Below are the code and all the weights of a small trained network. Each question names an input and a target symbol and asks about switching units off, where a switched-off unit gives its printed mean instead of its output.

import numpy as np


def w(rows, s, z=0):
    codes = np.array(rows[::2]) - 128.0
    scale = np.full(codes.shape[1], s)
    scale[-1] = z or s
    return codes * scale


def norm(h):
    return h / np.sqrt((h * h).mean(-1, keepdims=True) + 1e-5)


def softmax(a):
    e = np.exp(a - a.max(-1, keepdims=True))
    return e / e.sum(-1, keepdims=True)


def log_softmax(a):
    a = a - a.max(-1, keepdims=True)
    return a - np.log(np.exp(a).sum(-1, keepdims=True))


def net(x, mask):
    ids = ['αδεηλξπτφ'.index(c) for c in x.split()]
    T = len(ids)
    res = E[ids] + P[:T]
    u = 0
    for l in range(3):
        r = norm(res)
        for j in range(2):
            rows = slice(2 * j, 2 * j + 2)
            q, k, v = (r @ M[l][rows].T for M in (Q, K, V))
            z = softmax(np.where(np.tri(T) > 0, q @ k.T / 2**0.5, -1e9)) @ v
            o = O[l][rows]
            res = res + np.where(mask[u + j], z, o[:, -1]) @ o[:, :-1]
        u += 2
    return log_softmax(norm(res)[-1] @ U[:, :-1].T + U[:, -1])


Q, K, V, O = {}, {}, {}, {}
E = w([
[149,214,144,133],'α',
[180,156,92,161],'δ',
[119,124,201,138],'ε',
[99,145,227,110],'η',
[100,253,240,58],'λ',
[194,68,84,174],'ξ',
[101,176,219,94],'π',
[204,72,66,176],'τ',
[197,121,68,163],'φ',
],0.0068)
P = w([
[124,97,170,77],'0',
[125,220,67,165],'1',
[240,158,175,82],'2',
[112,208,108,143],'3',
[252,96,220,117],'4',
[108,201,118,133],'5',
[237,50,187,158],'6',
[103,185,126,129],'7',
[236,51,172,203],'8',
[111,183,106,126],'9',
[249,94,119,211],'10',
[97,161,138,126],'11',
[240,92,100,227],'12',
],0.013)
Q[0] = w([
[232,95,133,63],'0.h1',
[144,145,219,150],'0.h1',
[254,170,165,86],'0.h2',
[212,177,191,148],'0.h2',
],0.0088)
K[0] = w([
[235,175,101,94],'0.h1',
[207,111,244,60],'0.h1',
[92,24,142,75],'0.h2',
[2,41,118,68],'0.h2',
],0.0078)
V[0] = w([
[157,209,2,119],'0.h1',
[246,172,149,86],'0.h1',
[24,6,184,137],'0.h2',
[110,219,132,81],'0.h2',
],0.0064)
O[0] = w([
[87,122,178,116,122],'0.h1',
[161,47,136,131,253],'0.h1',
[143,28,182,173,122],'0.h2',
[146,169,5,149,150],'0.h2',
],0.011,0.0064)
Q[1] = w([
[238,77,26,196],'1.h1',
[64,110,119,123],'1.h1',
[139,2,210,125],'1.h2',
[79,95,36,31],'1.h2',
],0.0086)
K[1] = w([
[87,90,88,203],'1.h1',
[71,157,50,88],'1.h1',
[15,133,236,159],'1.h2',
[140,254,114,124],'1.h2',
],0.0086)
V[1] = w([
[165,111,71,122],'1.h1',
[129,159,46,41],'1.h1',
[95,137,154,188],'1.h2',
[132,117,123,252],'1.h2',
],0.012)
O[1] = w([
[209,218,249,2,253],'1.h1',
[164,131,172,105,45],'1.h1',
[155,195,115,250,15],'1.h2',
[186,223,17,170,175],'1.h2',
],0.0078,0.0033)
Q[2] = w([
[15,188,144,255],'2.h1',
[106,241,103,23],'2.h1',
[137,51,117,249],'2.h2',
[58,95,177,191],'2.h2',
],0.0072)
K[2] = w([
[103,223,34,139],'2.h1',
[24,87,133,1],'2.h1',
[198,102,110,113],'2.h2',
[140,127,145,91],'2.h2',
],0.011)
V[2] = w([
[231,200,68,121],'2.h1',
[254,126,168,109],'2.h1',
[126,22,123,141],'2.h2',
[51,207,148,110],'2.h2',
],0.0081)
O[2] = w([
[124,7,97,121,151],'2.h1',
[195,45,170,152,254],'2.h1',
[158,189,128,88,111],'2.h2',
[105,173,148,219,94],'2.h2',
],0.012,0.008)
U = w([
[136,85,178,9,183],'α',
[135,81,198,194,102],'δ',
[125,74,71,104,121],'ε',
[161,113,76,134,19],'η',
[136,196,190,85,43],'λ',
[84,145,101,62,211],'ξ',
[179,210,151,162,2],'π',
[77,150,122,75,236],'τ',
[67,136,150,166,187],'φ',
],0.013,0.0032)

Each question gives the input, a string of symbols that net reads in full, and the target symbol t.
The units are the heads (2 rows each of Q, K, V and O). Each row of codes is followed by its name. A weight is (code - 128) times the scale printed after its matrix; where a second scale follows, it is the last column's (O and U).
mask holds one flag per head, layer by layer. A switched-off head (its flag False) gives its mean, the last column of its rows in O, instead of its output. The means were averaged over made-up inputs and are rounded, as every weight is.
A unit's drop is (log p(t) with every unit on - log p(t) with that unit switched off) / (log p(t) with every unit on - log p(t) with every unit switched off).
The circuit of an input: a set's keep is (log p(t) with only the set's units on - log p(t) with every unit switched off) / (log p(t) with every unit on - log p(t) with every unit switched off). Starting from all 6 units, units are removed one at a time, each time the one whose removal leaves the highest keep (on an exact tie, the one counted first), for as long as the keep stays at least 0.8.
units of the circuit, in order: the units of the circuit, biggest drop first
unit that matters most: the unit with the biggest drop
heads that matter: for each layer, one digit per head in row order, 1 if its drop is at least 0.15 and else 0, layers parted by /
drop of u: that unit's drop, to one decimal
input ξ α δ α α δ τ π δ α, target ξ: units of the circuit, in order => [0.h2; 1.h1; 2.h1]
input δ ξ η δ λ α φ τ α δ, target δ: heads that matter => 11 / 01 / 01
input ξ λ η η δ δ η φ, target ξ: units of the circuit, in order => [1.h1; 0.h2; 2.h1]
input ξ φ δ α φ λ α η δ δ α ξ, target ξ: unit that matters most => 0.h2
input φ η ε π ε λ ε π η α α α, target φ: heads that matter => 01 / 10 / 11
input η π λ τ ξ ξ ε ξ α δ δ α, target η: heads that matter => 11 / 01 / 00
input δ ε ξ τ ε η, target δ: heads that matter => 11 / 00 / 01
input φ α α τ τ ξ δ ξ, target φ: units of the circuit, in order => [0.h1; 2.h2; 2.h1; 1.h1]
input π φ λ ξ π α δ δ δ τ, target π: units of the circuit, in order => [1.h2; 2.h1; 0.h1]
input δ π π δ φ π α ξ δ φ, target δ: units of the circuit, in order => [0.h1; 2.h2]
input π ε φ δ δ α λ λ, target π: units of the circuit, in order => [1.h2; 0.h2; 2.h2]
input τ δ δ τ δ ε δ δ, target τ: heads that matter => 11 / 10 / 10
input τ δ π π, target τ: units of the circuit, in order => [1.h1; 0.h2; 2.h1]
input δ α α φ η π π α η ε, target δ: units of the circuit, in order => [2.h2]
input ξ η π ξ π δ δ ε, target ξ: units of the circuit, in order => [1.h1; 2.h1]
input τ α ε ε δ α α ξ λ ξ δ δ, target τ: heads that matter => 01 / 10 / 10
input ε π α η ε λ ξ π η ε, target ε: heads that matter => 11 / 10 / 10
input ξ δ π δ δ τ α δ π α, target ξ: units of the circuit, in order => [1.h1; 0.h2; 2.h1]
input η ε α λ φ η, target η: units of the circuit, in order => [0.h2; 1.h2]
input λ π ξ δ π α, target λ: units of the circuit, in order => [1.h2; 2.h1]
input ε λ λ α λ ε δ ξ λ α, target ε: unit that matters most => 0.h2
input ε δ δ α δ π, target ε: heads that matter => 01 / 10 / 10
input ξ φ ε η δ ε ξ π, target ξ: units of the circuit, in order => [1.h1; 2.h1]
input τ α η δ τ η ε π, target τ: units of the circuit, in order => [1.h1; 2.h1]
input π ε τ ε, target π: units of the circuit, in order => [0.h2; 2.h1]
input ε α δ ξ λ α ε ε, target ε: heads that matter => 01 / 11 / 10
input δ φ η π π τ α ξ, target δ: unit that matters most => 0.h1
input φ α τ τ δ λ α δ, target φ: heads that matter => 11 / 10 / 11
input δ δ λ α, target δ: drop of 2.h2 => 1.2
input τ λ η ε φ λ δ ε, target τ: drop of 2.h1 => 0.9
